Below are the code and all the weights of a small trained network. Each question names an input and a class and asks about switching units off, where a switched-off unit gives its printed mean instead of its output.

import numpy as np


def w(rows, s, z=0):
    codes = np.array(rows[::2]) - 128.0
    scale = np.full(codes.shape[1], s)
    scale[-1] = z or s
    return codes * scale


def norm(h):
    return h / np.sqrt((h * h).mean(-1, keepdims=True) + 1e-5)


def f(y):
    return np.maximum(y, 0)


def log_softmax(a):
    a = a - a.max(-1, keepdims=True)
    return a - np.log(np.exp(a).sum(-1, keepdims=True))


def net(x, mask):
    res = np.array(x, float).reshape(1, 7) / 4 @ E
    u = 0
    for l in range(2):
        y = f(norm(res) @ A[l][:, :-1].T + A[l][:, -1])
        res = res + np.where(mask[u : u + 9], y, B[l][:, -1]) @ B[l][:, :-1]
        u += 9
    return log_softmax(norm(res)[-1] @ U[:, :-1].T + U[:, -1])


A, B = {}, {}
E = w([
[101,141,45,190,93,116,146],'x0',
[107,160,201,178,121,133,134],'x1',
[221,145,136,140,150,89,169],'x2',
[129,132,127,129,133,129,126],'x3',
[69,125,151,106,150,158,254],'x4',
[100,130,101,157,210,130,108],'x5',
[127,128,126,128,126,127,126],'x6',
],0.0069)
A[0] = w([
[102,170,40,198,76,70,148,4],'L0N1',
[133,98,125,180,97,133,140,108],'L0N2',
[148,133,178,62,176,132,112,141],'L0N3',
[158,107,67,63,137,112,143,104],'L0N4',
[224,229,107,133,167,101,182,68],'L0N5',
[124,165,76,165,123,132,164,42],'L0N6',
[114,98,102,189,244,137,121,77],'L0N7',
[122,175,187,186,125,103,127,124],'L0N8',
[148,140,78,164,107,137,110,37],'L0N9',
],0.011,0.003)
B[0] = w([
[103,137,155,81,123,93,57,248],'L0N1',
[134,194,127,96,163,106,158,168],'L0N2',
[61,155,115,97,129,37,144,254],'L0N3',
[136,211,140,120,152,207,126,222],'L0N4',
[2,90,179,133,72,192,88,231],'L0N5',
[108,149,131,108,236,45,158,181],'L0N6',
[177,148,91,110,18,131,141,218],'L0N7',
[162,184,64,83,164,191,106,212],'L0N8',
[121,136,135,140,207,102,153,183],'L0N9',
],0.0092,0.0048)
A[1] = w([
[144,183,182,130,163,140,143,101],'L1N1',
[101,137,181,112,159,25,155,164],'L1N2',
[173,170,128,106,159,163,142,146],'L1N3',
[48,61,143,144,131,142,83,248],'L1N4',
[112,113,113,122,153,121,233,105],'L1N5',
[110,154,135,114,4,94,130,56],'L1N6',
[168,152,101,184,95,91,58,67],'L1N7',
[183,110,169,123,81,70,35,120],'L1N8',
[108,121,90,114,153,152,86,126],'L1N9',
],0.011,0.0016)
B[1] = w([
[158,218,111,145,134,123,73,190],'L1N1',
[182,79,69,115,127,73,48,254],'L1N2',
[143,110,77,237,169,165,49,178],'L1N3',
[102,141,137,174,6,89,114,223],'L1N4',
[131,2,152,207,188,151,122,199],'L1N5',
[224,170,10,194,111,111,187,245],'L1N6',
[208,59,165,136,144,124,209,207],'L1N7',
[39,72,153,156,183,121,183,235],'L1N8',
[170,103,174,144,96,192,130,216],'L1N9',
],0.0078,0.006)
U = w([
[110,142,135,54,166,5,65,183],'0',
[120,38,190,189,199,131,161,72],'1',
[105,137,162,143,1,145,109,132],'2',
[158,172,124,88,174,228,62,225],'3',
[149,135,107,124,120,122,84,208],'4',
[208,136,86,119,117,126,186,10],'5',
[137,129,105,136,126,124,101,86],'6',
],0.01,0.0013)

Each question gives the input, the list of numbers given to net, and the class t.
The units are the neurons (one row each of A and B). Each row of codes is followed by its name. A weight is (code - 128) times the scale printed after its matrix; where a second scale follows, it is the last column's (A, B and U).
mask holds one flag per neuron, layer by layer. A switched-off neuron (its flag False) gives its mean, the last column of its row in B, instead of its output. The means were averaged over made-up inputs and are rounded, as every weight is.
A unit's drop is (log p(t) with every unit on - log p(t) with that unit switched off) / (log p(t) with every unit on - log p(t) with every unit switched off).
The circuit of an input: a set's keep is (log p(t) with only the set's units on - log p(t) with every unit switched off) / (log p(t) with every unit on - log p(t) with every unit switched off). Starting from the 12 units with the biggest drops (on a tie, the unit counted first), units are removed one at a time, each time the one whose removal leaves the highest keep (on an exact tie, the one counted first), for as long as the keep stays at least 0.8.
units of the circuit, in order: the units of the circuit, biggest drop first
k most important neurons: the k neurons with the biggest drops, biggest first
top k neurons in layer l: the k neurons of layer l with the biggest drops, biggest first
input [4,8,6,-1,2,-3,-7], class 3: top 3 neurons in layer 0 -> L0N8; L0N2; L0N3
input [-7,-8,6,7,5,-8,-2], class 3: units of the circuit, in order -> L0N4; L1N3
input [8,0,3,1,4,1,6], class 0: units of the circuit, in order -> L0N1
input [-3,6,0,-5,-6,6,-5], class 1: top 4 neurons in layer 1 -> L1N7; L1N8; L1N2; L1N6
input [-7,7,-3,-5,-1,-5,6], class 0: top 2 neurons in layer 1 -> L1N9; L1N2
input [-8,2,2,5,7,-8,6], class 0: units of the circuit, in order -> L0N3; L1N2
input [-4,-5,-7,0,-2,-8,6], class 5: top 2 neurons in layer 0 -> L0N5; L0N1
input [-5,6,5,-5,2,-2,5], class 3: top 3 neurons in layer 0 -> L0N8; L0N1; L0N6
input [0,-4,-1,2,-7,8,-3], class 5: units of the circuit, in order -> L0N7; L1N7
input [-7,-1,-3,-1,6,-7,-2], class 0: top 2 neurons in layer 0 -> L0N3; L0N7
input [4,7,-2,-2,-7,8,1], class 5: 2 most important neurons -> L0N7; L1N7
input [5,-8,4,-4,-4,-2,-1], class 3: top 2 neurons in layer 0 -> L0N4; L0N3
input [6,-5,5,2,5,-3,0], class 0: units of the circuit, in order -> L0N6; L0N1
input [6,8,-7,0,1,3,-4], class 3: top neuron in layer 0 -> L0N8
input [-3,-6,0,4,-5,-2,-2], class 3: units of the circuit, in order -> L0N4; L1N2
input [5,-6,-8,6,8,3,4], class 1: top 3 neurons in layer 0 -> L0N5; L0N6; L0N3
input [8,2,2,7,1,-3,6], class 0: top 2 neurons in layer 0 -> L0N1; L0N6
input [2,-4,4,-2,-5,6,-5], class 5: 2 most important neurons -> L0N7; L1N7
input [-4,-8,-7,-3,-8,-8,3], class 1: units of the circuit, in order -> L1N8; L1N7; L0N8
input [2,-7,-4,0,8,5,2], class 1: units of the circuit, in order -> L1N5
input [6,-8,2,-4,-1,0,1], class 3: top 2 neurons in layer 0 -> L0N4; L0N3
input [7,5,-2,5,-4,0,-7], class 0: 2 most important neurons -> L0N1; L0N4
input [8,-3,-1,4,-3,5,4], class 0: units of the circuit, in order -> L0N1; L0N6
input [-7,6,7,5,-8,8,4], class 1: top 2 neurons in layer 0 -> L0N7; L0N4
input [-3,1,-4,1,1,-5,-6], class 4: top 2 neurons in layer 0 -> L0N5; L0N7
input [8,-3,2,-3,-5,3,-7], class 0: units of the circuit, in order -> L0N1; L0N6
